Look-ups in named tables: a row name and a column name give one cell, copied from the table.

Darir =
         Refo  Mevareg  Gup  Fiti  Zaron  Mif
Dak       158      193   98   234    119  174
Rurekob   178      194   53   254    135  202
Tatomov   235      214  244   165    223  128
Fut       122      136  119   170    131  198
Pirima    114      130  142   153    132  190
Felak     128      146  124   177    132  191
Begev      69      116  233   100    110  144

Felak, Fiti => 177
Fut, Fiti => 170
Dak, Mevareg => 193
Rurekob, Mif => 202
Felak, Mif => 191
Begev, Refo => 69
Tatomov, Gup => 244
Begev, Mevareg => 116
Felak, Gup => 124
Row with the largest Gup: Tatomov

Table Susafi
         Zusakat  Bif  Zod  Gug  Kavo  Zada  Zele  Kupas  Lasir  Ruk
Voda          40  108  122  114   104    74   138    138    101   93
Rumuve        42   80  116  101    71    67   116    112     87  101
Fimafa       104   65   98  120   114   166   171    180    223   86
Baz          106   68  129  121   122   179   101    117     75   75
Nulobip      134  160  132  114   134    52    93    131     86   69
Vib          122   91  116  133   117     4    77     61     89  122
Zam           88  160  124  126   111    52    98    160    143  116
Netak        110   90  112   95    59   177   122     85    187  137
Loseka        83  125   86  140   132    27   133    168    183  104
Teg          104   87   97  125   107   157   171    129     92  138
Fumebag       49   77  133  138   111    60    69     71     69  144

What is the Zada of Nulobip in Susafi?
52
What is the Kupas of Nulobip in Susafi?
131
What is the Lasir of Loseka in Susafi?
183
What is the Zada of Voda in Susafi?
74
What is the Ruk of Fimafa in Susafi?
86
What is the Lasir of Zam in Susafi?
143

Nerotis =
            Fer  Zikimeb    Foze    Teli  Tidirob   Nozig  Visuzov
Fes      17.698   27.707  67.953  16.232   69.223  43.389   19.374
Vinivav  18.259   27.426  68.485  17.374   68.313  44.345   19.628
Losela   76.316   65.512  26.977  77.731   24.360  50.795   74.118
Roga     62.736   68.851  19.804  62.498   32.825  44.471   62.856

Roga, Visuzov: 62.856
Roga, Tidirob: 32.825
Vinivav, Fer: 18.259
Vinivav, Nozig: 44.345
Losela, Nozig: 50.795
Vinivav, Foze: 68.485
Vinivav, Visuzov: 19.628
Losela, Teli: 77.731
Roga, Foze: 19.804
Vinivav, Teli: 17.374

Ton:
,Kitos,Tav,Fakipa,Gan,Sim
Veru,34,65,84,134,93
Felo,45,153,146,94,53
Nadon,187,77,82,134,177
Supone,190,163,143,93,133
Gosima,190,165,144,93,133
Ruropom,196,162,144,95,137
Pinupub,32,66,84,133,92
Voti,96,53,83,142,127
Mem,37,63,84,135,94

Sim of Pinupub is 92
Kitos of Veru is 34
Sim of Mem is 94
Kitos of Nadon is 187
Gan of Supone is 93
Kitos of Pinupub is 32
Row with the largest Kitos: Ruropom

Selif
|  | Dev | Rini | Soz | Fifetu | Toda | Nas | Gol | Rugive | Godup |
|---|---|---|---|---|---|---|---|---|---|
| Bupa | 5883 | 1265 | 5823 | 7473 | 2890 | 4825 | 5162 | 5396 | 1871 |
| Fet | 3562 | 8170 | 3611 | 1961 | 6550 | 4608 | 4258 | 4030 | 7548 |
| Sul | 3560 | 8175 | 3614 | 1968 | 6552 | 4617 | 4270 | 4040 | 7553 |
| Fesomu | 3511 | 8218 | 3608 | 1940 | 6557 | 4619 | 4318 | 4061 | 7649 |

What is the Soz of Sul in Selif? 3614
What is the Nas of Fet in Selif? 4608
What is the Fifetu of Fet in Selif? 1961
What is the Dev of Fet in Selif? 3562
What is the Godup of Sul in Selif? 7553
What is the Gol of Bupa in Selif? 5162
What is the Soz of Fet in Selif? 3611
What is the Rini of Bupa in Selif? 1265
What is the Godup of Fet in Selif? 7548
What is the Rugive of Fesomu in Selif? 4061
What is the Gol of Fet in Selif? 4258
What is the Fifetu of Fesomu in Selif? 1940
What is the Nas of Sul in Selif? 4617
What is the Rini of Fet in Selif? 8170

Zunev =
,Migu,Dolerur,Sedose,Por,Posifo
Fol,739,66,563,109,574
Nerorek,323,803,366,822,716
Mabizem,801,536,854,657,244
Sas,630,873,847,79,177
Nase,107,507,434,188,197
Rit,761,233,60,476,852
Vidokor,430,133,51,726,887
Darikil,447,707,263,549,51
Lif,58,86,762,649,783
Dop,773,394,839,106,713
Zotu,455,35,629,876,608
Zum,736,371,280,243,172
Sib,52,694,621,167,158
Fop,504,649,791,27,871

Por of Nase = 188
Migu of Darikil = 447
Posifo of Zotu = 608
Dolerur of Nase = 507
Por of Sib = 167
Migu of Nerorek = 323
Posifo of Zum = 172
Dolerur of Sib = 694
Sedose of Sib = 621
Dolerur of Vidokor = 133
Sedose of Vidokor = 51
Dolerur of Darikil = 707
Posifo of Fol = 574
Migu of Fop = 504
Dolerur of Dop = 394
Which row has the largest Dolerur? Sas

Table Rosurok
	Pimu	Riva	Gud	Puluta	Lufines	Rareku	Falesam	Nupuzo
Kol	-660	-928	-319	165	-645	843	-505	-861
Kupu	597	-735	209	-868	366	547	692	805
Rulilen	826	-471	95	24	-88	323	-80	242
Suv	-932	-858	389	-83	-288	-488	-915	504
Noliza	-581	-642	386	398	223	327	-406	783
Bonuzam	-784	-821	96	254	79	-435	699	-639
Dotabot	363	-579	-712	441	375	11	199	-362
Sizoga	234	-170	-527	-924	-244	583	814	-627
Zov	-255	738	-671	-687	524	829	-887	-815
Molila	415	424	-190	-669	516	-893	514	-377
Selo	-428	281	14	-74	739	-741	-260	-274

Lufines of Kol: -645
Gud of Kupu: 209
Gud of Sizoga: -527
Gud of Rulilen: 95
Rareku of Sizoga: 583
Rareku of Bonuzam: -435
Rareku of Kol: 843
Falesam of Noliza: -406
Puluta of Selo: -74
Puluta of Noliza: 398
Gud of Zov: -671
Riva of Kupu: -735
Puluta of Kol: 165
Pimu of Molila: 415
Rareku of Rulilen: 323
Gud of Molila: -190
Row with the largest Pimu: Rulilen

Vov =
,Zup,Gubeki,Duzabib,Nizuta,Togedir,Divif,San,Dogi
Fatup,77,110,85,145,191,165,148,103
Gud,77,111,82,145,193,164,147,103
Gelibug,166,131,160,96,48,77,94,138
Pirel,166,132,158,97,50,77,94,139
Laf,76,110,85,146,193,167,148,103
Laz,76,110,85,146,192,166,148,103
Vur,76,110,84,145,192,165,147,103
Fumesen,76,111,81,146,195,164,148,104

What is the Dogi of Laf in Vov?
103
What is the Zup of Pirel in Vov?
166
What is the Dogi of Gelibug in Vov?
138
What is the Togedir of Laz in Vov?
192
What is the San of Gelibug in Vov?
94
What is the San of Laf in Vov?
148
What is the Zup of Gud in Vov?
77
What is the Divif of Gelibug in Vov?
77
What is the Zup of Fumesen in Vov?
76
What is the Duzabib of Pirel in Vov?
158
What is the Nizuta of Gud in Vov?
145
What is the Nizuta of Gelibug in Vov?
96
What is the Dogi of Fumesen in Vov?
104
What is the Duzabib of Laz in Vov?
85
What is the Duzabib of Fatup in Vov?
85
What is the Gubeki of Gud in Vov?
111
What is the Divif of Pirel in Vov?
77
What is the Duzabib of Laf in Vov?
85
Which row has the largest Dogi? Pirel

